Below is a small trained network, with its code and all its weights. Each question gives an input and a class and asks what happens when units are switched off, that is, made to give their printed mean instead of their output.

import numpy as np


def w(rows, s, z=0):
    codes = np.array(rows[::2]) - 128.0
    scale = np.full(codes.shape[1], s)
    scale[-1] = z or s
    return codes * scale


def f(y):
    return y / 2 * (1 + np.tanh(0.7978845608 * (y + 0.044715 * y**3)))


def log_softmax(a):
    a = a - a.max(-1, keepdims=True)
    return a - np.log(np.exp(a).sum(-1, keepdims=True))


def net(x, mask):
    res = np.array(x, float).reshape(1, 3) / 4 @ E
    y = f(res @ A[0][:, :-1].T + A[0][:, -1])
    res = res + np.where(mask, y, B[0][:, -1]) @ B[0][:, :-1]
    return log_softmax(res[-1] @ U[:, :-1].T + U[:, -1])


A, B = {}, {}
E = w([
[216,99,127,93,135,94,248,95,25,90,68],'x0',
[121,133,69,236,37,152,180,70,113,82,192],'x1',
[169,144,81,131,43,159,46,94,169,38,31],'x2',
],0.012)
A[0] = w([
[149,115,155,74,169,119,117,130,110,152,90,91],'n1',
[119,129,144,110,151,136,108,131,123,133,113,248],'n2',
[152,109,118,109,89,126,72,96,139,131,84,141],'n3',
[115,127,118,148,145,149,185,130,106,147,220,123],'n4',
[86,129,153,126,136,119,97,141,182,140,129,98],'n5',
[116,135,129,97,162,125,100,145,155,127,63,95],'n6',
[139,127,120,176,59,141,185,106,85,90,189,138],'n7',
[146,131,93,128,99,123,252,107,73,91,80,120],'n8',
[123,125,125,142,92,170,113,104,125,84,97,105],'n9',
[113,128,88,214,72,123,155,97,155,100,195,106],'n10',
[134,127,86,172,45,137,106,122,133,68,79,150],'n11',
[122,108,132,158,144,119,168,130,106,198,206,131],'n12',
[131,129,99,145,125,137,62,129,150,155,185,87],'n13',
[146,126,93,164,116,109,78,136,105,101,100,91],'n14',
[92,143,90,183,79,142,79,131,161,139,216,161],'n15',
],0.012,0.014)
B[0] = w([
[48,164,148,96,151,195,45,192,74,168,109,174],'n1',
[213,63,3,194,129,69,160,135,239,171,136,214],'n2',
[102,158,152,135,154,109,195,135,132,133,160,190],'n3',
[77,184,147,83,115,98,178,138,188,80,138,205],'n4',
[140,127,173,116,150,174,108,137,17,103,101,178],'n5',
[70,159,140,73,165,142,109,191,88,174,137,174],'n6',
[128,105,72,103,154,129,84,200,142,223,85,225],'n7',
[182,59,191,186,143,165,55,75,80,65,154,228],'n8',
[61,161,165,97,159,123,168,142,121,124,144,174],'n9',
[107,138,87,89,135,148,76,210,129,249,104,229],'n10',
[119,180,133,105,143,79,209,119,173,87,138,234],'n11',
[96,205,136,114,162,111,203,109,146,72,132,214],'n12',
[98,121,198,107,145,181,87,102,47,90,110,181],'n13',
[51,171,140,104,162,170,117,133,117,102,160,157],'n14',
[210,49,157,175,144,128,102,83,93,76,132,254],'n15',
],0.015,0.019)
U = w([
[83,127,105,73,144,147,89,220,122,225,100,109],'0',
[61,205,212,101,158,76,244,145,153,57,182,109],'1',
[154,58,252,186,136,177,95,108,57,63,139,127],'2',
[184,66,28,221,99,45,183,126,194,144,146,253],'3',
[83,157,160,150,60,132,140,111,103,134,123,68],'4',
[78,146,155,139,63,150,121,66,92,136,107,71],'5',
[74,133,182,115,36,146,122,113,114,128,130,82],'6',
],0.011,0.007)

Each question gives the input, the list of numbers given to net, and the class t.
The units are the neurons (one row each of A and B). Each row of codes is followed by its name. A weight is (code - 128) times the scale printed after its matrix; where a second scale follows, it is the last column's (A, B and U).
mask holds one flag per neuron, in row order. A switched-off neuron (its flag False) gives its mean, the last column of its row in B, instead of its output. The means were averaged over made-up inputs and are rounded, as every weight is.
A unit's drop is (log p(t) with every unit on - log p(t) with that unit switched off) / (log p(t) with every unit on - log p(t) with every unit switched off).
The circuit of an input: a set's keep is (log p(t) with only the set's units on - log p(t) with every unit switched off) / (log p(t) with every unit on - log p(t) with every unit switched off). Starting from the 12 units with the biggest drops (on a tie, the unit counted first), units are removed one at a time, each time the one whose removal leaves the highest keep (on an exact tie, the one counted first), for as long as the keep stays at least 0.8.
circuit, biggest first: the units of the circuit, biggest drop first
most important unit: the unit with the biggest drop
k most important neurons: the k neurons with the biggest drops, biggest first
drop when u is switched off: that unit's drop, to one decimal
input [5,6,-4], class 0: circuit, biggest first	(n7)
input [-8,8,7], class 0: 3 most important neurons	(n10; n8; n7)
input [3,2,-3], class 3: 2 most important neurons	(n11; n13)
input [-4,-7,-8], class 1: 2 most important neurons	(n12; n10)
input [-7,8,-6], class 0: 2 most important neurons	(n10; n7)
input [6,-4,6], class 1: 3 most important neurons	(n15; n3; n11)
input [0,-3,2], class 3: circuit, biggest first	(n2; n13)
input [-7,8,5], class 0: 3 most important neurons	(n10; n7; n8)
input [-7,8,8], class 0: 3 most important neurons	(n10; n7; n12)
input [3,4,-4], class 0: 2 most important neurons	(n7; n11)
input [6,5,6], class 1: 2 most important neurons	(n11; n15)
input [0,4,3], class 0: 2 most important neurons	(n2; n10)
input [0,6,0], class 0: 2 most important neurons	(n10; n2)
input [5,-4,3], class 2: most important unit	n10
input [-5,1,7], class 1: drop when n11 is switched off	0.8
input [-5,4,3], class 2: drop when n15 is switched off	8.9
input [-5,6,-5], class 0: drop when n10 is switched off	7.9
